Below is a small trained network, with its code and all its weights. Each question gives an input and a target symbol and asks what happens when units are switched off, that is, made to give their printed mean instead of their output.

import numpy as np


def w(rows, s, z=0):
    codes = np.array(rows[::2]) - 128.0
    scale = np.full(codes.shape[1], s)
    scale[-1] = z or s
    return codes * scale


def f(y):
    return y / 2 * (1 + np.tanh(0.7978845608 * (y + 0.044715 * y**3)))


def softmax(a):
    e = np.exp(a - a.max(-1, keepdims=True))
    return e / e.sum(-1, keepdims=True)


def log_softmax(a):
    a = a - a.max(-1, keepdims=True)
    return a - np.log(np.exp(a).sum(-1, keepdims=True))


def net(x, mask):
    ids = ['αβγεθμξπσψ'.index(c) for c in x.split()]
    T = len(ids)
    res = E[ids] + P[:T]
    u = 0
    for l in range(2):
        r = res
        for j in range(2):
            rows = slice(2 * j, 2 * j + 2)
            q, k, v = (r @ M[l][rows].T for M in (Q, K, V))
            z = softmax(np.where(np.tri(T) > 0, q @ k.T / 2**0.5, -1e9)) @ v
            o = O[l][rows]
            res = res + np.where(mask[u + j], z, o[:, -1]) @ o[:, :-1]
        u += 2
        y = f(res @ A[l][:, :-1].T + A[l][:, -1])
        res = res + np.where(mask[u : u + 16], y, B[l][:, -1]) @ B[l][:, :-1]
        u += 16
    return log_softmax(res[-1] @ U[:, :-1].T + U[:, -1])


Q, K, V, O, A, B = {}, {}, {}, {}, {}, {}
E = w([
[179,57,135,173,74,122,151,116],'α',
[54,244,91,181,59,124,75,32],'β',
[62,138,112,83,185,210,65,101],'γ',
[199,194,89,109,166,112,200,144],'ε',
[11,138,151,86,159,121,103,179],'θ',
[137,190,129,205,154,97,151,150],'μ',
[9,59,81,164,237,185,72,87],'ξ',
[73,64,132,164,4,171,254,50],'π',
[55,147,44,111,99,103,154,190],'σ',
[95,37,41,140,130,119,104,141],'ψ',
],0.016)
P = w([
[147,127,236,42,152,213,52,113],'0',
[72,66,181,153,253,189,142,130],'1',
[176,104,130,46,224,108,152,49],'2',
[155,164,166,78,108,201,48,174],'3',
[158,157,105,125,127,240,53,134],'4',
[173,183,79,58,109,91,91,118],'5',
[145,214,71,110,44,116,86,196],'6',
[136,175,72,130,72,102,49,152],'7',
[132,179,127,109,88,80,24,136],'8',
[135,223,139,113,50,137,7,184],'9',
[114,201,121,156,47,126,36,197],'10',
[155,136,116,154,129,142,57,97],'11',
],0.006)
Q[0] = w([
[238,109,128,131,183,193,65,68],'L0H1',
[189,204,183,184,121,126,194,138],'L0H1',
[213,131,190,115,88,132,93,214],'L0H2',
[107,185,80,142,202,9,3,84],'L0H2',
],0.0062)
K[0] = w([
[143,132,162,122,124,146,176,182],'L0H1',
[6,120,166,21,202,176,184,127],'L0H1',
[53,123,125,192,154,125,169,220],'L0H2',
[49,191,46,147,78,56,77,253],'L0H2',
],0.0054)
V[0] = w([
[73,142,126,100,109,189,161,68],'L0H1',
[146,119,141,134,123,192,196,142],'L0H1',
[82,58,191,173,170,101,53,111],'L0H2',
[14,144,236,72,79,2,125,179],'L0H2',
],0.007)
O[0] = w([
[190,149,84,166,119,114,82,144,252],'L0H1',
[110,240,188,105,149,42,180,166,114],'L0H1',
[123,115,52,115,81,59,27,12,190],'L0H2',
[216,184,6,115,138,253,137,44,117],'L0H2',
],0.0075,0.0026)
A[0] = w([
[155,142,102,144,207,127,67,235,177],'L0N1',
[74,50,132,150,111,157,152,69,81],'L0N2',
[221,51,113,135,95,150,159,161,223],'L0N3',
[194,109,165,186,48,133,107,86,18],'L0N4',
[113,117,177,183,168,153,164,182,255],'L0N5',
[141,182,144,149,67,160,112,5,56],'L0N6',
[170,152,243,170,140,135,173,65,75],'L0N7',
[75,133,116,128,190,171,132,157,42],'L0N8',
[55,107,197,11,70,221,164,121,224],'L0N9',
[134,52,87,162,154,51,144,149,88],'L0N10',
[112,50,62,8,128,156,94,211,161],'L0N11',
[114,197,89,181,145,57,110,126,231],'L0N12',
[112,254,127,128,132,118,134,151,142],'L0N13',
[170,129,242,187,47,107,165,160,223],'L0N14',
[132,149,37,149,116,76,129,186,25],'L0N15',
[203,128,116,159,102,96,66,218,173],'L0N16',
],0.0073,0.0037)
B[0] = w([
[209,120,161,44,117,136,207,111,224],'L0N1',
[155,187,54,103,150,115,213,171,166],'L0N2',
[148,154,77,181,180,30,170,80,182],'L0N3',
[119,81,51,118,147,57,163,164,155],'L0N4',
[197,151,153,125,93,88,124,50,167],'L0N5',
[88,97,107,194,89,91,138,194,166],'L0N6',
[87,157,146,65,134,61,3,154,127],'L0N7',
[156,83,130,52,86,71,156,173,158],'L0N8',
[93,104,41,155,134,152,235,183,214],'L0N9',
[103,174,210,85,156,224,144,76,154],'L0N10',
[90,140,118,96,224,164,128,127,254],'L0N11',
[170,135,178,178,147,228,70,84,236],'L0N12',
[115,107,149,176,52,204,102,70,201],'L0N13',
[168,164,65,76,121,32,50,57,199],'L0N14',
[79,78,174,66,140,163,102,112,157],'L0N15',
[133,93,165,135,207,144,208,48,196],'L0N16',
],0.0061,0.0054)
Q[1] = w([
[116,180,128,105,169,115,179,25],'L1H1',
[126,225,169,178,163,114,147,162],'L1H1',
[2,109,133,144,186,129,121,135],'L1H2',
[51,159,63,114,173,163,107,148],'L1H2',
],0.0077)
K[1] = w([
[178,149,33,92,2,112,68,123],'L1H1',
[63,190,34,221,118,80,71,155],'L1H1',
[65,193,114,85,198,213,117,117],'L1H2',
[68,119,233,124,41,245,122,90],'L1H2',
],0.0048)
V[1] = w([
[118,172,228,101,182,253,131,115],'L1H1',
[101,187,148,221,110,104,132,92],'L1H1',
[195,137,152,250,141,83,66,80],'L1H2',
[166,65,104,184,160,89,210,82],'L1H2',
],0.0068)
O[1] = w([
[127,171,113,1,200,30,98,87,8],'L1H1',
[96,115,110,87,86,166,158,25,72],'L1H1',
[175,13,91,176,192,8,112,143,97],'L1H2',
[135,85,102,136,26,77,154,194,226],'L1H2',
],0.0089,0.0015)
A[1] = w([
[66,49,65,75,164,132,87,131,69],'L1N1',
[48,132,157,72,141,131,2,108,177],'L1N2',
[164,135,95,206,95,122,172,103,253],'L1N3',
[162,161,171,219,140,117,189,127,42],'L1N4',
[41,172,47,159,106,130,49,131,105],'L1N5',
[139,158,153,198,110,150,162,138,20],'L1N6',
[215,179,100,234,104,116,95,116,187],'L1N7',
[150,106,218,125,80,69,142,115,183],'L1N8',
[65,148,97,193,145,160,161,127,229],'L1N9',
[122,112,152,160,129,208,60,118,135],'L1N10',
[126,140,126,214,61,133,68,118,82],'L1N11',
[109,122,72,149,37,168,191,131,224],'L1N12',
[173,226,228,113,197,120,119,43,171],'L1N13',
[71,103,208,71,205,161,172,111,154],'L1N14',
[17,66,66,92,147,126,161,103,106],'L1N15',
[197,99,84,71,127,204,161,85,144],'L1N16',
],0.0083,0.0042)
B[1] = w([
[171,159,115,154,58,112,174,125,180],'L1N1',
[147,77,136,217,59,108,68,87,248],'L1N2',
[70,155,69,115,151,153,121,162,245],'L1N3',
[137,128,108,93,63,56,41,110,165],'L1N4',
[130,102,171,97,130,207,186,63,197],'L1N5',
[89,160,105,107,93,82,143,125,149],'L1N6',
[117,133,71,31,155,110,124,188,238],'L1N7',
[212,85,95,186,115,167,127,82,177],'L1N8',
[131,91,148,86,138,170,108,153,203],'L1N9',
[97,113,163,178,157,106,220,148,199],'L1N10',
[175,140,101,88,136,85,182,100,193],'L1N11',
[101,88,177,148,168,107,105,132,222],'L1N12',
[50,89,158,108,189,42,138,131,213],'L1N13',
[175,82,104,98,141,70,89,177,235],'L1N14',
[105,152,145,92,1,136,138,182,189],'L1N15',
[69,185,43,174,118,124,166,155,190],'L1N16',
],0.0072,0.013)
U = w([
[111,127,156,182,68,94,108,89,89],'α',
[115,117,155,221,178,106,188,162,67],'β',
[72,125,156,146,161,68,87,116,94],'γ',
[166,110,187,35,150,90,203,157,121],'ε',
[115,219,63,102,205,123,123,177,37],'θ',
[111,159,135,81,5,91,183,120,81],'μ',
[99,167,67,138,126,129,179,2,148],'ξ',
[212,105,101,152,113,126,118,146,251],'π',
[165,102,161,93,72,139,110,127,131],'σ',
[158,48,167,115,123,173,163,170,58],'ψ',
],0.0065,0.0023)

Each question gives the input, a string of symbols that net reads in full, and the target symbol t.
The units are the heads (2 rows each of Q, K, V and O) and the neurons (one row each of A and B). Each row of codes is followed by its name. A weight is (code - 128) times the scale printed after its matrix; where a second scale follows, it is the last column's (O, A, B and U).
mask holds one flag per unit, layer by layer, with each layer's heads first. A switched-off unit (its flag False) gives its mean, the last column of its rows in O or B, instead of its output. The means were averaged over made-up inputs and are rounded, as every weight is.
A unit's drop is (log p(t) with every unit on - log p(t) with that unit switched off) / (log p(t) with every unit on - log p(t) with every unit switched off).
The circuit of an input: a set's keep is (log p(t) with only the set's units on - log p(t) with every unit switched off) / (log p(t) with every unit on - log p(t) with every unit switched off). Starting from the 12 units with the biggest drops (on a tie, the unit counted first), units are removed one at a time, each time the one whose removal leaves the highest keep (on an exact tie, the one counted first), for as long as the keep stays at least 0.8.
units of the circuit, in order: the units of the circuit, biggest drop first
unit that matters most: the unit with the biggest drop
top k neurons: the k neurons with the biggest drops, biggest first
top k neurons in layer l: the k neurons of layer l with the biggest drops, biggest first
which heads matter: for each layer, one digit per head in row order, 1 if its drop is at least 0.15 and else 0, layers parted by /
input γ ξ α θ π θ γ θ, target ξ: which heads matter => 01 / 00
input μ ξ ε ψ ψ α θ σ β σ ε, target ξ: which heads matter => 01 / 10
input π ε θ, target β: which heads matter => 10 / 10
input θ θ ξ, target ξ: unit that matters most => L0H2
input σ ε ξ, target θ: units of the circuit, in order => (L0H2 L0N2 L1H1)
input μ γ π, target μ: units of the circuit, in order => (L0N9 L1N15)
input β μ α γ γ ψ, target γ: top 3 neurons in layer 1 => (L1N13 L1N2 L1N14)
input γ ξ ψ α γ ε θ θ γ, target ξ: top 2 neurons => (L1N5 L1N16)
input γ θ γ ξ γ, target γ: which heads matter => 10 / 11
input μ ε ε β θ, target ε: units of the circuit, in order => (L0H2 L0N1 L1H1)
input β θ π ε, target μ: top 2 neurons => (L0N9 L0N11)
input θ ψ ε θ ε, target θ: which heads matter => 00 / 00
input θ μ ε, target θ: which heads matter => 01 / 00
input ε μ ψ, target ε: units of the circuit, in order => (L0H2 L1N2)
input ψ α γ ξ σ θ ψ α μ, target π: top 3 neurons => (L0N11 L0N3 L1N8)
input σ σ γ, target θ: units of the circuit, in order => (L0H2 L1H1 L1N16)
input π π γ β α ψ ξ σ ξ β θ ξ, target π: top 4 neurons in layer 0 => (L0N13 L0N12 L0N8 L0N16)
input μ σ ξ, target μ: unit that matters most => L1N15
input σ θ π σ ξ ξ γ σ γ α, target π: units of the circuit, in order => (L1H2 L1N8 L0N3 L0N14)
input θ ψ ψ, target ξ: units of the circuit, in order => (L0H2 L1N16)
input σ ξ μ μ θ γ μ θ ξ, target μ: units of the circuit, in order => (L1N15 L0H1 L1N1)
input π μ β α β σ μ β θ β ψ ε, target ξ: which heads matter => 00 / 10
input σ γ ε γ γ ψ ε, target ε: which heads matter => 01 / 10
input ε ε ξ, target ε: which heads matter => 01 / 00
input ξ μ γ α ε θ σ γ β θ μ, target θ: units of the circuit, in order => (L1N2)
